W = [4680 5059 7762 5180 1251 5910 3639]
The median entry is 5059
Find the entry just right of 1251.
A: 5910
The largest entry: 7762

M =
[[ -4  -4  -1  11  -1  -9   6 -12 -19  10   0   2  -2   1   4]
 [ -2 -20  -3   0   0  -6  -2 -14  -7   7  -8  -2  -8   3   2]
 [ -7  27   6  -8  -2   3   8  19   8  -7  -3   5  19  -5   4]
 [  2  -3   8   6   9   3  -8   7  31  -3  -6  13  -4   2  -4]
 [  2 -12  -8   5   0   2  -6  -6  16   8  -6   2  -6   5   1]
 [ -3  -4  -4 -11  -6  -7  -3   1  -8  -2   1 -13 -10   2  -2]
 [ -3   8  -1 -12  -3  -3  -1  -1   1 -11   3  -7   4   3  -1]
 [  7   4  -7  -3  -1   2   4  -2  -6  -1   1 -13   5  -7  -2]]
Counting starts at 0.
Which number is the entry at row 1, column 2? -3
Which number is the entry just right of -5? 4
The top-right entry: 4
The entry in the top-left corner: -4
The entry just left of the largest entry is 7
The entry in row 1 and column 0: -2
Which number is the entry directly below the largest entry? 16
The entry directly above 16 is 31
The top entry of the column that holds the smallest entry is -4
Which number is the entry in row 2 and column 0? -7
Which number is the entry at row 0, column 2? -1
Which number is the entry just right of 11? -1
The bottom-left entry -> 7
Which number is the entry just right of -10? 2
Which number is the entry just left of -5? 19
The bottom entry of the column that holds the largest entry -> -6
The top entry of the column that holds the largest entry: -19
Which number is the bottom entry of the column that holds the smallest entry? 4
Which number is the entry directly below the smallest entry? 27
Which number is the entry directly below 10? 7
The bottom-right entry -> -2

m =
array([[4, 7, 2, 3, 7, 5, 4],
       [4, 4, 5, 5, 5, 4, 7]])
Report the entry in the bottom-left corner.
Answer: 4
The entry just right of 2 is 3
The smallest entry in the first row is 2
Report the top-left entry.
Answer: 4
Report the 3rd-last entry, reading row by row.
Answer: 5
The entry in the bottom-right corner: 7

((-14, -2, 18, -9, -5, -5, 5, -4), (3, -1, 4, -2, 6, 0, -6, 2), (-8, 2, -18, 2, 19, -17, -4, -12), (-13, 6, 26, -13, -4, -8, 12, -10), (-2, 15, 11, 17, -3, -11, 3, 0), (0, 1, 5, -7, 8, 2, 7, -3), (8, 1, -5, -1, -1, 2, 2, 1), (-3, -12, 8, -7, 7, 7, 2, 3), (-6, -10, 0, 3, 5, 8, -2, 5), (-8, 1, 2, -9, 6, 1, -16, 13), (-1, -5, 3, -2, 5, -3, -7, -2), (8, -25, 11, -8, 5, -5, 10, -9), (-2, 25, 1, -7, -11, -14, -7, -3))
The third largest entry: 19
The second smallest entry is -18
The largest entry? 26
The entry just left of the largest entry is 6
The entry just right of 25? 1
The second largest entry? 25
The smallest entry? -25
The entry just right of the smallest entry? 11
The first entry in reading order? -14
The 4th entry in reading order -> -9
The entry just left of the smallest entry: 8
The third smallest entry is -17

(28, -30, 20, -1)
The entry just left of -1 -> 20
Read off the entry just left of -30.
A: 28
Read off the last entry.
A: -1

A =
array([[3, 6, 6, 4, 5],
       [6, 5, 7, 6, 7],
       [6, 5, 9, 7, 4],
       [8, 7, 5, 4, 7],
       [4, 6, 9, 3, 8],
       [5, 8, 7, 5, 1],
       [6, 7, 6, 3, 7],
       [4, 7, 4, 6, 4],
       [2, 5, 6, 5, 7],
       [6, 9, 6, 3, 4],
       [9, 5, 4, 9, 6]])
Which number is the entry in the bottom-left corner?
Answer: 9
The entry just right of the centre entry is 5
The entry at the centre is 7
Which number is the first entry in reading order?
Answer: 3
The 4th entry from the end, reading row by row -> 5
Which number is the 4th entry in reading order?
Answer: 4
The top entry of the column that holds the smallest entry: 5
Which number is the smallest entry in the last row?
Answer: 4
The last entry, reading row by row: 6
Which number is the third entry in reading order?
Answer: 6
Which number is the last entry of the smallest entry's row?
Answer: 1
Which number is the 2nd entry on the main diagonal?
Answer: 5
The entry directly below the centre entry: 6
The 2nd smallest entry: 2
Which number is the 3rd entry on the diagonal from the top-right corner?
Answer: 9

grid =
[[-26  24  27  25 -25 -28  24  27 -28 -26  24  26 -25 -24]
 [ 24 -26 -26 -26  25  24 -27 -22  28  25 -27 -25  28  23]
 [-26  26  25  24 -26 -26  23  22 -25 -24  25  26 -26 -23]]
Counting starts at 0.
The entry in the top-left corner: -26
The entry at row 1, column 2 is -26
Give the entry in row 2 and column 1.
A: 26
The entry in row 2 and column 0 is -26
The entry at row 0, column 2: 27
The entry at row 1, column 0: 24
Give the entry in the top-right corner.
A: -24
Give the entry in row 0 and column 1.
A: 24

a =
[[-20  28  18  33]
 [-10   6 -28 -11]
 [ -8   7 -11   1]
 [ 18  20 -12  24]
 [ 31   4   7  24]
 [ 30  -6  33 -30]
 [-27 -12  -2 -32]
 [-10  18 -21   8]
 [ -5  -8 -32 -27]
 [ -7 -18  26  29]
 [ -8 -19  16  22]
 [-17  -6 -17 -22]
 [-21 -14  26  18]
 [-21  -6  21  20]
 [ 22  -6  24  -9]
 [ 21   9  22  -9]]
The top-left entry is -20
The bottom-right entry is -9
Find the entry in the top-right corner.
A: 33
Find the second entry on the diagonal from the top-right corner.
A: -28
Find the entry in the bottom-left corner.
A: 21
The third entry on the diagonal from the top-right corner -> 7
Find the third entry in reading order.
A: 18
The smallest entry in the last column: -32
The third entry on the main diagonal: -11
The third-last entry, reading row by row: 9
The 2nd entry on the main diagonal is 6
The 5th entry from the end, reading row by row: -9
Find the fifth entry in reading order.
A: -10
The second entry, reading row by row -> 28
Find the entry directly below -22.
A: 18
